Here is a tiny trained network, its code and every weight. The questions are about switching its units off for an input and a class, where a switched-off unit gives its printed mean instead of its output.

import numpy as np


def w(rows, s, z=0):
    codes = np.array(rows[::2]) - 128.0
    scale = np.full(codes.shape[1], s)
    scale[-1] = z or s
    return codes * scale


def f(y):
    return y / 2 * (1 + np.tanh(0.7978845608 * (y + 0.044715 * y**3)))


def log_softmax(a):
    a = a - a.max(-1, keepdims=True)
    return a - np.log(np.exp(a).sum(-1, keepdims=True))


def net(x, mask):
    res = np.array(x, float).reshape(1, 8) / 4 @ E
    y = f(res @ A[0][:, :-1].T + A[0][:, -1])
    res = res + np.where(mask, y, B[0][:, -1]) @ B[0][:, :-1]
    return log_softmax(res[-1] @ U[:, :-1].T + U[:, -1])


A, B = {}, {}
E = w([
[84,73,159,29,178,109,196,87,63],'x0',
[121,118,118,125,121,117,124,125,141],'x1',
[118,144,142,113,123,147,131,151,112],'x2',
[121,135,143,123,107,126,129,133,116],'x3',
[132,132,134,123,122,133,122,130,114],'x4',
[182,217,86,90,171,10,151,179,113],'x5',
[124,135,107,127,131,142,139,122,122],'x6',
[38,137,116,209,181,74,68,125,51],'x7',
],0.014)
A[0] = w([
[99,77,154,138,132,193,193,108,110,206],'N0',
[160,195,103,55,138,111,137,119,103,144],'N1',
[145,181,112,131,224,90,116,153,113,95],'N2',
[164,106,127,26,134,156,178,61,173,188],'N3',
[37,137,109,146,151,78,53,144,71,165],'N4',
[171,184,74,158,69,183,119,183,212,253],'N5',
[39,98,106,119,199,146,135,101,83,130],'N6',
[70,136,91,162,160,107,100,119,67,178],'N7',
[196,197,141,121,61,81,119,179,138,148],'N8',
[188,222,89,185,130,134,115,180,156,212],'N9',
[166,164,77,116,126,22,188,208,104,183],'N10',
[76,143,121,204,171,144,62,165,74,169],'N11',
[87,182,99,213,115,139,49,149,134,180],'N12',
[129,102,121,168,71,245,95,154,119,235],'N13',
],0.011,0.0058)
B[0] = w([
[85,74,151,68,97,135,50,78,168,198],'N0',
[176,140,107,56,148,51,183,133,73,199],'N1',
[111,225,102,130,207,99,152,142,94,203],'N2',
[133,90,140,33,112,214,151,184,117,229],'N3',
[105,149,176,237,221,119,85,173,90,229],'N4',
[241,182,121,154,71,103,65,50,148,228],'N5',
[35,120,217,129,193,81,124,113,167,203],'N6',
[131,162,182,221,186,132,134,143,131,209],'N7',
[162,141,105,104,137,51,77,110,144,204],'N8',
[141,217,65,109,87,60,49,123,167,225],'N9',
[160,176,150,81,166,2,178,149,60,253],'N10',
[7,103,110,153,107,112,177,145,199,212],'N11',
[100,94,45,188,91,60,153,213,194,211],'N12',
[172,90,115,175,83,196,130,137,209,208],'N13',
],0.0095,0.02)
U = w([
[220,109,123,170,59,247,66,53,193,254],'0',
[103,48,185,8,85,255,141,67,126,181],'1',
[199,187,116,83,94,100,76,24,115,174],'2',
[176,46,98,3,177,120,237,190,50,37],'3',
[77,69,62,251,90,173,142,147,200,137],'4',
[14,110,248,156,157,172,50,42,147,75],'5',
[114,235,96,175,144,121,82,209,118,73],'6',
[126,159,227,156,229,133,193,119,15,56],'7',
],0.0074,0.0027)

Each question gives the input, the list of numbers given to net, and the class t.
The units are the neurons (one row each of A and B). Each row of codes is followed by its name. A weight is (code - 128) times the scale printed after its matrix; where a second scale follows, it is the last column's (A, B and U).
mask holds one flag per neuron, in row order. A switched-off neuron (its flag False) gives its mean, the last column of its row in B, instead of its output. The means were averaged over made-up inputs and are rounded, as every weight is.
A unit's drop is (log p(t) with every unit on - log p(t) with that unit switched off) / (log p(t) with every unit on - log p(t) with every unit switched off).
The circuit of an input: a set's keep is (log p(t) with only the set's units on - log p(t) with every unit switched off) / (log p(t) with every unit on - log p(t) with every unit switched off). Starting from the 12 units with the biggest drops (on a tie, the unit counted first), units are removed one at a time, each time the one whose removal leaves the highest keep (on an exact tie, the one counted first), for as long as the keep stays at least 0.8.
circuit, biggest first: the units of the circuit, biggest drop first
k most important neurons: the k neurons with the biggest drops, biggest first
drop when u is switched off: that unit's drop, to one decimal
input [0,-7,-2,8,-5,-3,-3,8], class 4: circuit, biggest first : (N11)
input [-4,2,-3,-8,3,-1,4,0], class 0: circuit, biggest first : (N5; N10)
input [-4,-2,1,-6,-6,5,8,0], class 2: circuit, biggest first : (N5; N4)
input [6,6,-5,8,-3,0,7,7], class 5: 2 most important neurons : (N6; N10)
input [0,0,2,-4,4,-5,7,-8], class 0: 2 most important neurons : (N5; N13)
input [1,3,1,-4,8,0,0,8], class 5: 3 most important neurons : (N6; N11; N10)
input [-8,6,-5,4,-2,0,8,-1], class 0: circuit, biggest first : (N5; N10)
input [1,-6,0,1,-5,-4,-8,8], class 5: 2 most important neurons : (N6; N4)
input [1,1,0,-1,-6,4,-3,-7], class 3: 2 most important neurons : (N3; N1)
input [-1,-8,2,1,8,-5,-8,6], class 4: drop when N12 is switched off : 0.2
input [1,3,-4,-4,-5,1,1,-4], class 3: drop when N12 is switched off : 0.0
input [-1,4,-8,-8,5,4,-5,-7], class 2: drop when N5 is switched off : 0.3
